Each row has a name. Each piece below is followed by the name of the row it came from, unless a question asks for something else. Each question is about the rows just above it. Places in a row count from 0.

[120 128 145 135  86 116 159 131 115 159 194 147 142 115  97 108 135 102
 123 157 135] = T
[166 173 165 144 162 170 159 138 174 169 164 160 149 112 117 178 157 130
 144 153 160] = K
[166 173 165 144 162 170 159 138 174 169 164 160 149 112 117 178 157 130
 144 153 179] = M
How many entries does [166 173 165 144 162 170 159 138 174 169 164 160 149 112 117 178 157 130
 144 153 160] have? => 21
Among the named rows, does one hold [144 153] next to each other, in this order? => yes
Where does [120 128 145 134  86 116 159 131 115 159 194 147 142 115  97 108 135 102
 123 157 135] differ from T, and what was there? => 3, [135]
Number of entries in [120 128 145 135  86]: => 5

[171  62 235  58] : H
[ 72  32  63 202] : P
[150 140 156 170] : E
[189  46  71 164] : G
[ 60 202 236  43] : B
[ 61 119  64 188] : R
[ 56 204  27  66] : Q
[117 125  69  66] : Y
[200 172 203 154] : U
[199 203 154 172] : D
[ 60 202 172  43] : C
[184  50 131  90] : L
Give the next entry after [202 236]. => [43]
Count the entries of [ 60 202 236  43]: => 4
The row with [ 60 202 236  43] is => B
Number of entries in [ 61 119]: => 2
Which row holds these entries in another order? [154 172 200 203] => U
Among the named rows, does one hold [150 140 156 169] next to each other, in this order? => no

[103 201 142 111] : X
[103 157 171  95] : N
[ 94 185 164 178] : W
[103 201 171  95] : S
asked: [103 201 171  95] => S
Number of entries in [ 94 185 164]: => 3
Count the entries of [103 157 171  95]: => 4
Count the entries of [ 94 185]: => 2
Among the named rows, does one hold [171 201] next to each other, in this order? => no
How many entries does [103 201] have? => 2
One entry of S was changed: [103 201 171  94]. Where, and from what? => 3, [95]

[158 142 146 135 135 133 159 145  94 140  74 144 100 141] -> Z
[134 166 198 201 134 141  71  65  93 183  76 150 195 144] -> F
[127 159 124 180 147 160 209 149 225 172 213 139  74 155] -> A
[114  69 166  41 114  74 109  79 205 153 200 152  68  89] -> J
Among the named rows, does one hold [145  94 141  74 144] next to each other, in this order? => no
Is [141 134 201] printed in one of the named rows, side by side and in this order? => no
Among the named rows, does one hold [159 145  94] next to each other, in this order? => yes

[174 185 100 117  93 140  61 145 158  97] : Zil
[155  73 200 131 173 141  62 141 105 171] : lifo
[129 108 151 141  33 123 111 107 223  53] : gupib
Among the named rows, does one hold [123  33 141 151] next to each other, in this order? => no
Among the named rows, does one hold [145  61] next to each other, in this order? => no
Among the named rows, does one hold [141  61 141 105] next to each other, in this order? => no
The next entry after [129 108 151 141  33 123]: => [111]

[204 160 122 118 157 210 143  55 138  47]  letan
[ 87  67 140  85 141  56 114 192 126 149]  Bal
[110 160 166 179 125  76 139  73  88 195]  sime
[ 54 178 118 144 142 127 119  55 141 199]  repa
[ 55 103  90  91 105 221  90 137 125  63]  tafe
Give the next entry after [119  55 141]. => [199]
How many entries does [ 54 178 118 144] have? => 4
Which row holds these entries in another order? [125 166  76 110  73 179  88 139 160 195] => sime
Give the next entry after [127 119]. => [55]
Number of entries in [ 87  67 140  85 141  56 114 192 126 149]: => 10
Changed tafe: [ 55 103  91  91 105 221  90 137 125  63]. Place and old value: => 2, [90]

[180 229 142 141 193] = netaz
[152 145 173 177 103] = Sem
[125 168 155 201 239] = nitop
[108 159  94 157 165] = ped
[ 97 122 134  67 226] = leza
[ 47 130 144 176 113] = kir
[141 181 142 193 229] = sasad
[108 224  54 114 129] = nebo
Changed kir: [ 47 130 144 175 113]. Place and old value: => 3, [176]
Count the entries of [141 181 142]: => 3
Put [141 142 180 193 229] back in order: which row is it? => netaz
Put [168 155 201 125 239] back in order: which row is it? => nitop
[193 141 142 229 180] is which row reordered? => netaz

